Below are the code and all the weights of a small trained network. Each question names an input and a class and asks about switching units off, where a switched-off unit gives its printed mean instead of its output.

import numpy as np


def w(rows, s, z=0):
    codes = np.array(rows[::2]) - 128.0
    scale = np.full(codes.shape[1], s)
    scale[-1] = z or s
    return codes * scale


def norm(h):
    return h / np.sqrt((h * h).mean(-1, keepdims=True) + 1e-5)


def f(y):
    return y / 2 * (1 + np.tanh(0.7978845608 * (y + 0.044715 * y**3)))


def log_softmax(a):
    a = a - a.max(-1, keepdims=True)
    return a - np.log(np.exp(a).sum(-1, keepdims=True))


def net(x, mask):
    res = np.array(x, float).reshape(1, 7) / 4 @ E
    u = 0
    for l in range(4):
        y = f(norm(res) @ A[l][:, :-1].T + A[l][:, -1])
        res = res + np.where(mask[u : u + 4], y, B[l][:, -1]) @ B[l][:, :-1]
        u += 4
    return log_softmax(norm(res)[-1] @ U[:, :-1].T + U[:, -1])


A, B = {}, {}
E = w([
[134,170,183,161,206,126,124],'x0',
[160,106,127,121,136,2,72],'x1',
[42,141,162,160,101,121,75],'x2',
[154,45,120,54,42,232,29],'x3',
[254,156,165,110,142,204,199],'x4',
[146,85,156,138,116,101,39],'x5',
[132,79,65,180,238,129,185],'x6',
],0.0058)
A[0] = w([
[207,132,90,108,140,128,194,34],'0.n0',
[254,156,107,104,150,171,215,53],'0.n1',
[174,230,205,177,103,82,107,2],'0.n2',
[71,166,131,165,146,78,190,43],'0.n3',
],0.0066,0.0055)
B[0] = w([
[111,104,155,57,133,167,197,152],'0.n0',
[184,107,109,10,218,191,229,252],'0.n1',
[136,144,254,146,106,121,140,143],'0.n2',
[53,165,71,123,56,145,138,177],'0.n3',
],0.0074,0.003)
A[1] = w([
[133,92,96,202,167,158,176,61],'1.n0',
[120,200,236,106,137,99,154,3],'1.n1',
[133,78,72,255,189,153,151,23],'1.n2',
[155,46,110,100,131,51,94,71],'1.n3',
],0.0066,0.004)
B[1] = w([
[130,128,158,167,198,177,70,224],'1.n0',
[212,186,255,137,11,19,205,187],'1.n1',
[88,162,177,177,191,212,23,255],'1.n2',
[171,175,88,68,154,78,40,230],'1.n3',
],0.0056,0.00072)
A[2] = w([
[25,172,94,229,121,120,225,17],'2.n0',
[11,213,87,183,131,102,209,2],'2.n1',
[86,58,166,87,53,210,80,8],'2.n2',
[79,62,143,31,1,228,83,72],'2.n3',
],0.0059,0.004)
B[2] = w([
[60,208,53,34,128,95,111,190],'2.n0',
[21,241,83,66,105,87,156,191],'2.n1',
[197,165,100,173,27,139,144,173],'2.n2',
[211,147,72,254,35,192,129,253],'2.n3',
],0.009,0.0038)
A[3] = w([
[123,154,244,141,109,74,141,44],'3.n0',
[122,54,121,104,116,49,76,5],'3.n1',
[137,103,104,158,25,177,106,28],'3.n2',
[188,79,148,149,116,168,118,116],'3.n3',
],0.011,0.0034)
B[3] = w([
[134,131,205,175,40,111,151,176],'3.n0',
[205,22,92,57,153,54,81,157],'3.n1',
[179,223,84,247,71,201,70,253],'3.n2',
[91,178,66,125,93,105,179,220],'3.n3',
],0.011,0.0054)
U = w([
[231,94,116,34,189,205,238,181],'0',
[193,28,93,78,132,38,23,139],'1',
[192,191,53,227,26,201,50,173],'2',
[91,112,141,181,212,196,63,7],'3',
[167,168,248,146,34,48,166,53],'4',
[15,220,66,60,127,57,130,156],'5',
],0.016,0.0012)

Each question gives the input, the list of numbers given to net, and the class t.
The units are the neurons (one row each of A and B). Each row of codes is followed by its name. A weight is (code - 128) times the scale printed after its matrix; where a second scale follows, it is the last column's (A, B and U).
mask holds one flag per neuron, layer by layer. A switched-off neuron (its flag False) gives its mean, the last column of its row in B, instead of its output. The means were averaged over made-up inputs and are rounded, as every weight is.
A unit's drop is (log p(t) with every unit on - log p(t) with that unit switched off) / (log p(t) with every unit on - log p(t) with every unit switched off).
The circuit of an input: a set's keep is (log p(t) with only the set's units on - log p(t) with every unit switched off) / (log p(t) with every unit on - log p(t) with every unit switched off). Starting from the 12 units with the biggest drops (on a tie, the unit counted first), units are removed one at a time, each time the one whose removal leaves the highest keep (on an exact tie, the one counted first), for as long as the keep stays at least 0.8.
units of the circuit, in order: the units of the circuit, biggest drop first
k most important neurons: the k neurons with the biggest drops, biggest first
k most important neurons of layer l: the k neurons of layer l with the biggest drops, biggest first
drop of u: that unit's drop, to one decimal
input [-1,-5,3,-8,8,-1,-1], class 0: most important neuron : 0.n1
input [8,-6,5,-5,2,1,1], class 5: 3 most important neurons : 2.n0, 0.n3, 2.n1
input [2,8,2,-2,-5,-7,-6], class 4: units of the circuit, in order : 3.n0, 1.n1
input [0,8,6,3,4,5,-3], class 1: 3 most important neurons : 3.n1, 1.n3, 0.n3
input [3,4,0,4,8,0,-5], class 0: units of the circuit, in order : 0.n1, 3.n2
input [4,-6,3,-8,8,-5,-3], class 0: 2 most important neurons of layer 3 : 3.n2, 3.n3
input [1,8,5,-6,3,7,2], class 4: 4 most important neurons : 3.n0, 0.n2, 1.n1, 2.n0
input [7,-3,-2,0,-4,-2,4], class 3: 2 most important neurons : 1.n2, 1.n0
input [1,0,2,1,3,7,3], class 1: 2 most important neurons : 2.n3, 3.n2
input [0,4,3,0,0,0,-2], class 1: 2 most important neurons : 3.n1, 2.n3
input [-6,1,-3,-8,-4,4,-8], class 4: 2 most important neurons : 3.n0, 0.n2
input [-7,6,0,3,-1,6,1], class 1: 2 most important neurons : 1.n3, 3.n1
input [-3,0,4,-7,8,-7,-7], class 4: 3 most important neurons : 3.n0, 1.n1, 0.n2
input [7,-7,-4,6,6,-5,-4], class 0: units of the circuit, in order : 0.n1
input [-1,-5,8,-4,4,-7,-8], class 4: drop of 3.n0 : 0.1
input [6,7,-8,-2,-6,5,-6], class 1: drop of 3.n1 : 0.6
input [7,-6,4,1,-2,2,1], class 3: drop of 3.n2 : 0.2
input [6,5,8,-1,5,-2,-3], class 4: drop of 2.n0 : 0.0
